Here is a tiny trained network, its code and every weight. The questions are about switching its units off for an input and a class, where a switched-off unit gives its printed mean instead of its output.

import numpy as np


def w(rows, s, z=0):
    codes = np.array(rows[::2]) - 128.0
    scale = np.full(codes.shape[1], s)
    scale[-1] = z or s
    return codes * scale


def f(y):
    return np.maximum(y, 0)


def log_softmax(a):
    a = a - a.max(-1, keepdims=True)
    return a - np.log(np.exp(a).sum(-1, keepdims=True))


def net(x, mask):
    res = np.array(x, float).reshape(1, 5) / 4 @ E
    y = f(res @ A[0][:, :-1].T + A[0][:, -1])
    res = res + np.where(mask, y, B[0][:, -1]) @ B[0][:, :-1]
    return log_softmax(res[-1] @ U[:, :-1].T + U[:, -1])


A, B = {}, {}
E = w([
[129,126,130],'x0',
[242,80,246],'x1',
[129,128,129],'x2',
[104,225,226],'x3',
[188,233,37],'x4',
],0.011)
A[0] = w([
[250,109,188,194],'N1',
[120,105,73,92],'N2',
[183,118,202,163],'N3',
[198,87,133,97],'N4',
[104,158,178,189],'N5',
[164,198,127,90],'N6',
[219,141,172,78],'N7',
[220,131,163,145],'N8',
[185,136,217,156],'N9',
[175,138,94,143],'N10',
[229,162,72,223],'N11',
[187,164,91,209],'N12',
[149,223,141,56],'N13',
[183,201,113,153],'N14',
[61,72,166,235],'N15',
[93,97,148,192],'N16',
[237,140,214,118],'N17',
[150,65,92,247],'N18',
[111,205,124,137],'N19',
[106,193,130,152],'N20',
[64,48,134,145],'N21',
[75,60,161,254],'N22',
[142,86,176,98],'N23',
[100,172,127,162],'N24',
[246,111,173,188],'N25',
[30,67,156,222],'N26',
[131,91,61,113],'N27',
[245,70,167,157],'N28',
],0.015,0.0063)
B[0] = w([
[67,86,123,254],'N1',
[130,169,114,166],'N2',
[63,128,129,215],'N3',
[145,56,110,185],'N4',
[82,200,158,174],'N5',
[165,105,127,170],'N6',
[35,117,138,198],'N7',
[88,85,103,207],'N8',
[45,122,126,221],'N9',
[62,159,103,166],'N10',
[112,153,67,218],'N11',
[128,183,68,191],'N12',
[170,129,145,175],'N13',
[172,120,100,188],'N14',
[121,111,204,211],'N15',
[165,83,233,174],'N16',
[61,107,103,241],'N17',
[255,78,91,209],'N18',
[195,163,154,174],'N19',
[168,157,137,168],'N20',
[184,100,175,201],'N21',
[160,57,197,218],'N22',
[113,92,143,181],'N23',
[183,147,169,161],'N24',
[38,52,40,242],'N25',
[140,110,220,217],'N26',
[147,167,91,182],'N27',
[119,33,109,247],'N28',
],0.0091,0.019)
U = w([
[251,99,175,255],'0',
[164,23,136,74],'1',
[169,170,66,128],'2',
[136,82,46,45],'3',
[133,187,245,116],'4',
[73,107,190,94],'5',
[255,185,149,93],'6',
[48,184,79,160],'7',
],0.011,0.009)

Each question gives the input, the list of numbers given to net, and the class t.
The units are the neurons (one row each of A and B). Each row of codes is followed by its name. A weight is (code - 128) times the scale printed after its matrix; where a second scale follows, it is the last column's (A, B and U).
mask holds one flag per neuron, in row order. A switched-off neuron (its flag False) gives its mean, the last column of its row in B, instead of its output. The means were averaged over made-up inputs and are rounded, as every weight is.
A unit's drop is (log p(t) with every unit on - log p(t) with that unit switched off) / (log p(t) with every unit on - log p(t) with every unit switched off).
unit that matters most: the unit with the biggest drop
top k neurons: the k neurons with the biggest drops, biggest first
drop of u: that unit's drop, to one decimal
input [-5,1,4,4,7], class 7: top 4 neurons : [N18, N21, N22, N10]
input [6,-6,5,2,-1], class 4: unit that matters most : N18
input [-4,3,-8,2,0], class 5: top 3 neurons : [N11, N12, N27]
input [-1,1,0,6,7], class 7: top 4 neurons : [N18, N21, N22, N7]
input [8,-6,-2,1,-3], class 4: top 2 neurons : [N18, N28]
input [8,0,4,4,2], class 6: top 2 neurons : [N25, N1]
input [-5,8,-4,0,1], class 3: top 2 neurons : [N28, N25]
input [-7,-5,2,-8,5], class 2: drop of N14 : 0.0
input [6,6,4,-4,2], class 3: drop of N8 : 0.0
input [-7,0,-5,-8,1], class 2: drop of N25 : 0.2
input [3,-7,-3,3,0], class 4: drop of N18 : 0.2
